Each row has a name. Each question is about the rows just above it. Places in a row count from 1.

[ 59  54 132 156 101 159  90] -> Muzol
[165 116 116  92  98 106 116] -> Sudu
[ 71  62 131 149 101 153  95] -> Timud
[132 116 137 121 106 111 136] -> tutuv
[139 112 109 110 119 136 113] -> susi
Where does [165 115 116  92  98 106 116] differ from Sudu, and what was there?  2, [116]
How many times does Sudu hold [116]?  3
Changed Muzol: [ 59  54 133 156 101 159  90]. Place and old value:  3, [132]

[120  94  78 149  89 150  92 145  76  72 124 167 133 163 143 137 130 150
 160 114 118 117 101 129  83 143 169 128 122  72 124 129 108 211 119 115
 116 115 131 176 146 138 121 168 142  79 123]  Sudu
[107 104 131 140  80  99 108 142 172 142 111 143 134 154 123 130 146 131
 155 142 134 163 127 139 160 124 108 179 154 130 155 114 121 140 130 149
 152 163 147 105 161 163 171 118 113  90 159]  Diz
[122 126 124 129 121 122 121 130 138 124 124 128 120 134 126 131 135 127
 129 131 131 139 129 128 136 126 127 138 131 125 137 125 125 128 129 131
 136 138 135 125 136 139 132 131 124 121 136]  vameg
[128 124 123 131 122 132 126 131 121 122 127 134 130 132 130 129 129 131
 133 127 127 125 123 130 123 129 132 129 127 123 128 129 126 139 129 126
 125 125 125 134 129 127 129 131 130 120 128]  Muzol
[121 121 116 137 121 132 123 135 126 128 125 135 131 126 134 131 123 129
 135 123 127 122 125 124 120 132 135 131 125 114 127 126 127 140 128 121
 127 126 128 131 134 127 130 131 132 116 125]  Vede
[130 131 125 125 129 130 126 127 126 114 126 126 116 130 127 131 136 127
 125 129 130 132 126 129 130 125 131 129 126 127 133 129 124 130 131 128
 130 129 128 134 127 131 124 134 127 126 132]  loken
Changed vameg: [122 126 124 129 121 122 121 130 138 124 124 128 120 134 126 131 135 127
 129 131 131 139 129 128 136 126 127 138 131 125 137 125 125 128 129 131
 137 138 135 125 136 139 132 131 124 121 136]. Place and old value:  37, [136]
Where does [130 131 126 125 129 130 126 127 126 114 126 126 116 130 127 131 136 127
 125 129 130 132 126 129 130 125 131 129 126 127 133 129 124 130 131 128
 130 129 128 134 127 131 124 134 127 126 132] differ from loken, and what was there?  3, [125]
tags:
[128] -> k679
[149] -> k794
[132] -> k919
[150] -> k77
[131] -> k175
[125] -> k216
Join Sudu by its entry at place 39:  k175
Whose row is [107 104 131 140  80  99 108 142 172 142 111 143 134 154 123 130 146 131
 155 142 134 163 127 139 160 124 108 179 154 130 155 114 121 140 130 149
 152 163 147 105 161 163 171 118 113  90 159]?  Diz
Where does [121 121 116 136 121 132 123 135 126 128 125 135 131 126 134 131 123 129
 135 123 127 122 125 124 120 132 135 131 125 114 127 126 127 140 128 121
 127 126 128 131 134 127 130 131 132 116 125] differ from Vede, and what was there?  4, [137]
One entry of loken was changed: [130 131 125 125 129 130 126 127 126 114 126 126 116 130 127 131 136 127
 125 129 130 132 126 129 130 125 131 129 126 127 133 129 124 130 131 128
 131 129 128 134 127 131 124 134 127 126 132]. Where, and from what?  37, [130]

[127  52 128 136 187  70] = Diz
[101  69  32  84 164  61] = sed
[129  76  73  96  74 105] = Vede
[128 160  87  98  42 161] = susi
One entry of susi was changed: [128 160  86  98  42 161]. Where, and from what?  3, [87]
Table of tags by key:
[83] -> k550
[85] -> k344
[69] -> k830
[164] -> k921
[135] -> k31
[136] -> k974
[165] -> k783
[84] -> k605
The tag of sed, keyed by place 4:  k605
The row with [128 160  87  98  42 161] is  susi

[129 117 124 128 134 130 134 122] = susi
[129 117 124 128 114 130 109 166] = nef
[115  50 107 130 185 136 185 115] = Timud
[118 129 130 125 124 132 126 120] = Diz
Where does [129 117 125 128 134 130 134 122] differ from susi, and what was there?  3, [124]
Changed Timud: [115  51 107 130 185 136 185 115]. Place and old value:  2, [50]
Times [115] occurs in Timud:  2

[125 133 138 128  77 121 123 132 137 126 116 138 109 103 119 130 138 111
 125 127 125 136 123 127 132 134 131 136 124 116 141 125 139 141 121 138
 125 136 121 131 131 130 126 142 130 127 126 127 136 130] = Muzol
[126 134 142 136 210 116 128 121 138 130 132 133 129 130 124 109 147 111
 127 142 130 107 134 134 134 124 126 130 124 133 135 123 124 124 121 115
 120 128 115 118 140 129 135 123 134 129 125 120 126 127] = Vede
[126 127 116 131  70 123 124 124 125 133 121 114 127 141 140 115 120 111
 128 118 129 116 126 129 139 128 129 128 140 137 110 115 134 141 128 139
 106 127 135 137 122 131 135 141 123 122 131 129 125 140] = Timud
How many times does Timud hold [130]?  0
Changed Timud: [126 127 116 131  70 123 124 124 125 133 121 114 127 141 140 115 120 111
 128 118 129 116 126 129 139 128 129 128 140 137 110 115 134 141 128 139
 106 127 135 137 123 131 135 141 123 122 131 129 125 140]. Place and old value:  41, [122]
Changed Muzol: [125 133 138 128  77 121 123 132 137 126 116 138 109 103 119 130 138 111
 125 127 125 136 123 127 132 134 131 136 124 116 141 125 139 140 121 138
 125 136 121 131 131 130 126 142 130 127 126 127 136 130]. Place and old value:  34, [141]
Count of [131] in Muzol:  3
Changed Timud: [126 127 116 131  70 123 124 124 125 133 121 114 127 141 140 115 120 111
 128 118 129 116 127 129 139 128 129 128 140 137 110 115 134 141 128 139
 106 127 135 137 122 131 135 141 123 122 131 129 125 140]. Place and old value:  23, [126]
key -> tag
[124] -> k627
[142] -> k132
[128] -> k427
[123] -> k197
[143] -> k326
[127] -> k343
Look up the entry of Muzol at place 20 in the table:  k343

[210  78  55 132 130 119  57 191  65  91 183 113  96 207 206 182  84  49
 129  89  53 176 189 172  68 201 217 143  83 172  64  43 100 207 116 128
 154  52 161 176  97 194 186 172 124  53 103 125  78 221  54 170 115] : Vede
[ 91  75 196  90 204 104 199  45 140 107  86 183 209 157 138 215 164  40
 198  56  47  47 163 186 159 134  47  38 203 215 211 114  37  68  89  37
 120 205 126 194 116  50 203 186 210 122  81  88 186  50 153  51 183] : Timud
[174  75 203 211  68 117  59  73  87  61 143  76  85  96  36 139  35  38
  87  53 126 101 195 179  49  48 149 194 201 207 147 144 190  39  67 114
 105  96 125  57  99 172 136 221 107  59 201  45  38 112  70  94  68] : tatu
[115 170 208  60 112  64 162 172 154 191 165  91  87 161 101 107 141 103
  45 114 160 160 216 181 130 169 105 155 122  55  38 193 143 145 124  44
 129 163 199 145 143 203  89  89 191 139 110 221 178 167 145 193 203] : nef
[ 65 210  76 168  58  81 179  61  45  68  66 183 107  91 207  38 129 118
  81  91  38 112  91 183 156  58  93  97  56 134 165 155  83  87 133  76
  92 219 100  35  58 142  82 142 192 213 137 173 140  82 162 122 176] : tutuv
[ 98 125  37  61  47  78 119 179  61  60  78 137  53 160 173 113 120 132
 183 127  42  41  43 106 108 147 222 145 131 163 168 113 177 122 201  58
 176  37 153 169 128 140 134 220 212 134  98  71 167  53 151 138  57] : Sudu
[168  40  77 216 218 164 208  83 113 130 128  73 185  83  87 172 119  43
 149 165  59 154  49 142  92 147 222 168 200 171 203 197 126 192  54  88
 109 161  65 117  92  98  67 163  95  57  52 173  61 151 168 126 144] : Muzol
[ 43  35  41 136  66  89 112 124 217  62 139  35 166 140 195 194 128 120
 107 184  93 152 112  98 155 203  49 121  87 209 194 177 127  71  72  83
 141 118  93 162  73 117  84 193 116 134 207 197 154  39  50  66 214] : sed
[145 120 163  57 204  40 174  45 113 174 193  67  90 210  66  68 112  66
 190 183  88 162 177  36 185 151  56  65  69 107 218 144  65  37 194 156
 165 166  97 218  43  54 132 148 178  67  88 113 104  78  87 148 173] : Diz
[109  35 185 166  80 124 214 115 155 149 102 116 114 171 195  60  66 157
 194  64 178  54 196 170 124  53 169  36 106 189 119 145 136  59 129 216
 154  79 152 187 131  90  65  96 136 142  46 214 139 115 119 186 214] : susi
[192 146  43 150  36  36 167 156 159 105 105  53  86  49 143 157 118  34
 211  44  48  64  90  92 173 189 122 124 216 192  63 100  90 206 197 138
 215  39 211 167 199  70 113  74 138 208 108 101  89 128  54 136 185] : vameg
key -> tag
[63] -> k84
[147] -> k457
[201] -> k144
Look up the entry of tatu at place 31 in the table:  k457
Which row holds [192 146  43 150  36  36 167 156 159 105 105  53  86  49 143 157 118  34
 211  44  48  64  90  92 173 189 122 124 216 192  63 100  90 206 197 138
 215  39 211 167 199  70 113  74 138 208 108 101  89 128  54 136 185]?  vameg
One entry of tatu was changed: [174  75 203 211  68 117  59  73  87  61 143  76  85  96  36 140  35  38
  87  53 126 101 195 179  49  48 149 194 201 207 147 144 190  39  67 114
 105  96 125  57  99 172 136 221 107  59 201  45  38 112  70  94  68]. Where, and from what?  16, [139]
Which row holds [210  78  55 132 130 119  57 191  65  91 183 113  96 207 206 182  84  49
 129  89  53 176 189 172  68 201 217 143  83 172  64  43 100 207 116 128
 154  52 161 176  97 194 186 172 124  53 103 125  78 221  54 170 115]?  Vede

[ 60 102 167 177 118 116 102 124  93 107 141] = loken
[ 32 116  99 160  84 159 109 147 112 175 132] = Sudu
[ 92 192 100 134  92 118 172 132 114 192 139] = Timud
[112 134 159 170 133 139 140 154 107 148 110] = nef
[119 105 200 143 109 108 119 107 161 199  81] = tatu
[152  75 224  99 103 125 147  78 100  91 121] = sed
[159  92 143 159 135 123  76 140 125  81  78] = Muzol
[101 124 199  84 105  95 157 130  75 166 136] = Vede
[ 96 115 107 139  86  70 144 156 123 134 163] = vameg
[133 115 165 108 112  77 156 128 100  81 137] = susi
[159  92 143 159 135 123 133 188 130  96 124] = tutuv
How many times does Timud hold [92]?  2
tags:
[81] -> k566
[108] -> k923
[109] -> k178
[170] -> k694
[169] -> k97
[160] -> k479
Look up the entry of susi at place 4 in the table:  k923
How many times does loken hold [118]?  1

[130 124 122 128 125 134 136 127 121 130 128 119 124 133 138 139 130 129
 131 123 124 121 120 124 128 122 135 138 130 132 123 127]  Diz
[109 145 135 105  77 109 122 124 116  87 139 181 199 167 129  86 155 124
  62 172 141 160 130 149 113 180 151 142 119 133  85 158]  vameg
[121 118 104 122 117 132 118 124 156  94 176 123 134 125 115 102 132 124
 133 128 126 118 115 114 118 149 132 119 159 137 118 110]  sed
[130 132 140 123 124 127 118 116 122 130 121 129 124 116 135 137 126 125
 121 148 118 122 143 125 142 144 135 127 134 124 125 121]  Vede
[129 133 127 127 129 128 125 127 125 125 128 127 126 128 134 134 125 128
 134 130 128 126 127 129 125 128 126 133 127 129 130 127]  tatu
[135 139 108 101 107 134 126 135 161  98 175 142 174 143 113 131 179 131
  83 123 124 133 108 131 119 148 161 186  98 107 115 144]  nef
[121 125 125 137 124 129 135 136 136 140 132 129 128 126 120 131 124 122
 120 117 128 127 130 132 132 136 133 139 123 130 118 129]  Timud
[130 127 132 132 127 130 128 120 123 133 129 130 129 129 124 128 123 126
 129 121 127 126 136 123 133 131 131 132 124 127 129 117]  Muzol
[123 129 139 131 117 119 130 116 124 126 118 128 115 132 119  96 138 121
 133 116 120 136 136 132 137 127 120 134 129 135 132 131]  loken
[128 128 118 125 123 131 133 140 124 124 129 126 129 127 136 132 130 130
 132 129 127 130 115 130 122 123 123 129 132 133 127 128]  tutuv
One entry of Vede was changed: [130 132 140 123 124 126 118 116 122 130 121 129 124 116 135 137 126 125
 121 148 118 122 143 125 142 144 135 127 134 124 125 121]. Where, and from what?  6, [127]
tags:
[122] -> k920
[133] -> k346
[121] -> k171
[108] -> k678
[109] -> k59
[128] -> k711
[127] -> k707
Look up the entry of tatu at place 3 in the table:  k707
Whose row is [128 128 118 125 123 131 133 140 124 124 129 126 129 127 136 132 130 130
 132 129 127 130 115 130 122 123 123 129 132 133 127 128]?  tutuv
How many times does sed hold [118]?  5
The row with [121 125 125 137 124 129 135 136 136 140 132 129 128 126 120 131 124 122
 120 117 128 127 130 132 132 136 133 139 123 130 118 129] is  Timud

[129 150 139 123 142 105 148 126] -> Timud
[121 132  90  77  87 100 133 137] -> Diz
[121 126 118 122 147 124 131 122] -> loken
[128 131 110 116 159 120 141 138] -> susi
[125 115 158 172 132 170 137 143] -> tutuv
[124 126 111 110  72 135 135 160] -> Muzol
[130  73 220 180  91 146 153 142] -> tatu
[128 163 171 179 176 150 139  93] -> vameg
One entry of tutuv was changed: [125 115 157 172 132 170 137 143]. Where, and from what?  3, [158]
Changed vameg: [128 163 171 178 176 150 139  93]. Place and old value:  4, [179]
Table of tags by key:
[132] -> k526
[139] -> k49
[115] -> k639
[163] -> k124
[131] -> k332
[162] -> k297
[133] -> k2
[126] -> k688
Join vameg by its entry at place 2:  k124
One entry of loken was changed: [121 126 118 122 147 124 131 123]. Where, and from what?  8, [122]
Count of [150] in vameg:  1
One entry of Timud was changed: [130 150 139 123 142 105 148 126]. Where, and from what?  1, [129]

[150  89 153  89 141] -> Timud
[138  76 190  81 122] -> susi
[143 128 107 122 147] -> vameg
[146  50 194  59 124] -> nef
[114 109 155 124 115] -> tatu
key -> tag
[124] -> k240
[82] -> k587
[89] -> k520
[122] -> k659
[59] -> k138
[143] -> k75
[128] -> k584
[123] -> k284
[81] -> k164
Join vameg by its entry at place 4:  k659
Where do [146  50 194  59 124] appear?  nef
[114 109 155 124 115] is in which row?  tatu
One entry of Timud was changed: [151  89 153  89 141]. Where, and from what?  1, [150]
Whose row is [150  89 153  89 141]?  Timud
Changed tatu: [114 109 155 124 114]. Place and old value:  5, [115]
Where does [144 128 107 122 147] differ from vameg, and what was there?  1, [143]

